Below are the code and all the weights of a small trained network. Each question names an input and a class and asks about switching units off, where a switched-off unit gives its printed mean instead of its output.

import numpy as np


def w(rows, s, z=0):
    codes = np.array(rows[::2]) - 128.0
    scale = np.full(codes.shape[1], s)
    scale[-1] = z or s
    return codes * scale


def norm(h):
    return h / np.sqrt((h * h).mean(-1, keepdims=True) + 1e-5)


def f(y):
    return np.maximum(y, 0)


def log_softmax(a):
    a = a - a.max(-1, keepdims=True)
    return a - np.log(np.exp(a).sum(-1, keepdims=True))


def net(x, mask):
    res = np.array(x, float).reshape(1, 5) / 4 @ E
    u = 0
    for l in range(4):
        y = f(norm(res) @ A[l][:, :-1].T + A[l][:, -1])
        res = res + np.where(mask[u : u + 6], y, B[l][:, -1]) @ B[l][:, :-1]
        u += 6
    return log_softmax(norm(res)[-1] @ U[:, :-1].T + U[:, -1])


A, B = {}, {}
E = w([
[179,165,33,130,152,254,60],'x0',
[120,39,79,155,218,118,114],'x1',
[239,43,117,66,83,149,149],'x2',
[104,99,216,85,203,168,114],'x3',
[100,124,87,117,71,158,123],'x4',
],0.0054)
A[0] = w([
[175,115,202,174,206,97,82,148],'L0N1',
[185,168,189,126,201,135,135,6],'L0N2',
[49,127,174,3,172,202,122,40],'L0N3',
[187,183,152,127,162,127,76,161],'L0N4',
[151,180,76,173,79,67,97,113],'L0N5',
[66,203,164,216,158,123,57,103],'L0N6',
],0.0067,0.0023)
B[0] = w([
[87,84,49,88,84,210,151,236],'L0N1',
[94,179,98,134,117,243,124,168],'L0N2',
[154,182,58,113,157,173,253,213],'L0N3',
[111,94,170,213,24,83,67,187],'L0N4',
[141,132,132,95,205,149,226,198],'L0N5',
[161,144,63,30,96,84,144,254],'L0N6',
],0.0065,0.0041)
A[1] = w([
[163,207,77,132,67,139,190,212],'L1N1',
[145,196,136,143,72,186,61,120],'L1N2',
[135,169,115,106,152,144,78,69],'L1N3',
[136,98,254,174,206,121,187,220],'L1N4',
[142,123,66,138,162,109,168,254],'L1N5',
[173,139,78,236,132,60,136,141],'L1N6',
],0.0067,0.0015)
B[1] = w([
[115,102,254,101,123,161,152,255],'L1N1',
[76,40,177,248,154,72,19,179],'L1N2',
[99,150,121,169,142,35,162,151],'L1N3',
[108,132,102,116,62,91,145,177],'L1N4',
[71,93,121,109,91,228,54,234],'L1N5',
[127,77,30,162,139,182,241,172],'L1N6',
],0.0057,0.0056)
A[2] = w([
[43,246,56,109,161,69,106,61],'L2N1',
[91,112,62,114,131,125,45,160],'L2N2',
[128,182,59,205,62,179,181,121],'L2N3',
[121,46,141,103,97,167,184,252],'L2N4',
[92,142,169,134,253,127,146,206],'L2N5',
[191,184,94,247,115,226,134,97],'L2N6',
],0.0076,0.0026)
B[2] = w([
[254,139,106,115,134,154,35,166],'L2N1',
[73,37,165,127,137,105,112,176],'L2N2',
[130,173,150,81,56,171,181,168],'L2N3',
[97,214,59,111,116,152,91,254],'L2N4',
[161,147,80,113,91,142,207,156],'L2N5',
[95,171,148,167,226,72,145,170],'L2N6',
],0.0099,0.0093)
A[3] = w([
[191,142,99,105,78,132,93,200],'L3N1',
[71,42,15,67,198,141,161,146],'L3N2',
[150,164,158,193,186,214,99,252],'L3N3',
[44,188,148,124,52,100,92,196],'L3N4',
[167,153,254,115,125,152,150,115],'L3N5',
[165,170,198,134,93,165,122,106],'L3N6',
],0.009,0.0025)
B[3] = w([
[180,187,187,99,112,55,69,173],'L3N1',
[167,124,186,175,98,117,132,245],'L3N2',
[101,169,105,76,80,45,143,179],'L3N3',
[72,99,103,164,224,126,90,204],'L3N4',
[185,84,106,239,68,171,115,147],'L3N5',
[185,2,92,120,136,166,162,154],'L3N6',
],0.0092,0.012)
U = w([
[118,191,109,101,92,147,223,155],'0',
[198,142,153,75,97,53,59,129],'1',
[122,42,133,213,99,158,131,132],'2',
[68,148,121,136,126,115,82,178],'3',
[54,129,135,155,167,4,118,122],'4',
[104,122,187,105,195,110,132,61],'5',
[145,69,244,63,213,91,190,2],'6',
],0.012,0.0085)

Each question gives the input, the list of numbers given to net, and the class t.
The units are the neurons (one row each of A and B). Each row of codes is followed by its name. A weight is (code - 128) times the scale printed after its matrix; where a second scale follows, it is the last column's (A, B and U).
mask holds one flag per neuron, layer by layer. A switched-off neuron (its flag False) gives its mean, the last column of its row in B, instead of its output. The means were averaged over made-up inputs and are rounded, as every weight is.
A unit's drop is (log p(t) with every unit on - log p(t) with that unit switched off) / (log p(t) with every unit on - log p(t) with every unit switched off).
The circuit of an input: a set's keep is (log p(t) with only the set's units on - log p(t) with every unit switched off) / (log p(t) with every unit on - log p(t) with every unit switched off). Starting from the 12 units with the biggest drops (on a tie, the unit counted first), units are removed one at a time, each time the one whose removal leaves the highest keep (on an exact tie, the one counted first), for as long as the keep stays at least 0.8.
circuit, biggest first: the units of the circuit, biggest drop first
k most important neurons: the k neurons with the biggest drops, biggest first
top k neurons in layer l: the k neurons of layer l with the biggest drops, biggest first
input [-6,8,-4,-8,-7], class 0: circuit, biggest first : [L1N6 L3N4]
input [5,-8,-1,7,-8], class 2: top 2 neurons in layer 3 : [L3N5 L3N6]
input [-7,7,-2,-7,0], class 0: top 2 neurons in layer 2 : [L2N3 L2N2]
input [-4,6,2,7,2], class 0: circuit, biggest first : [L2N4 L2N5]
input [-7,6,5,7,8], class 3: top neuron in layer 2 : [L2N4]
input [-7,-8,-6,6,-2], class 2: circuit, biggest first : [L3N5 L2N4 L3N6]
input [-1,5,-7,-3,5], class 1: circuit, biggest first : [L2N1 L0N6]
input [6,-6,-3,-3,1], class 2: 4 most important neurons : [L2N4 L3N5 L1N1 L3N6]
input [8,-7,-3,6,-1], class 4: circuit, biggest first : [L1N2 L2N6 L3N3]
input [5,0,3,-7,-4], class 0: 3 most important neurons : [L0N5 L1N6 L2N3]
input [5,6,4,-6,5], class 0: 2 most important neurons : [L2N3 L3N4]
input [3,4,-3,3,-1], class 2: 2 most important neurons : [L2N2 L3N2]
input [8,3,-7,8,0], class 0: 2 most important neurons : [L0N3 L2N5]
input [5,-6,4,-5,3], class 2: circuit, biggest first : [L3N6 L1N2 L1N1]
input [-6,-4,-4,-8,-1], class 0: circuit, biggest first : [L1N6 L2N3]
input [-7,-4,3,-5,-2], class 4: circuit, biggest first : [L3N4]
input [-3,-2,-4,0,3], class 1: 2 most important neurons : [L2N1 L0N1]
input [-1,-4,4,-4,8], class 3: 2 most important neurons : [L2N4 L3N4]
input [-1,2,0,-2,-8], class 3: 2 most important neurons : [L0N1 L2N4]
input [-5,5,-4,-4,4], class 2: circuit, biggest first : [L3N3]
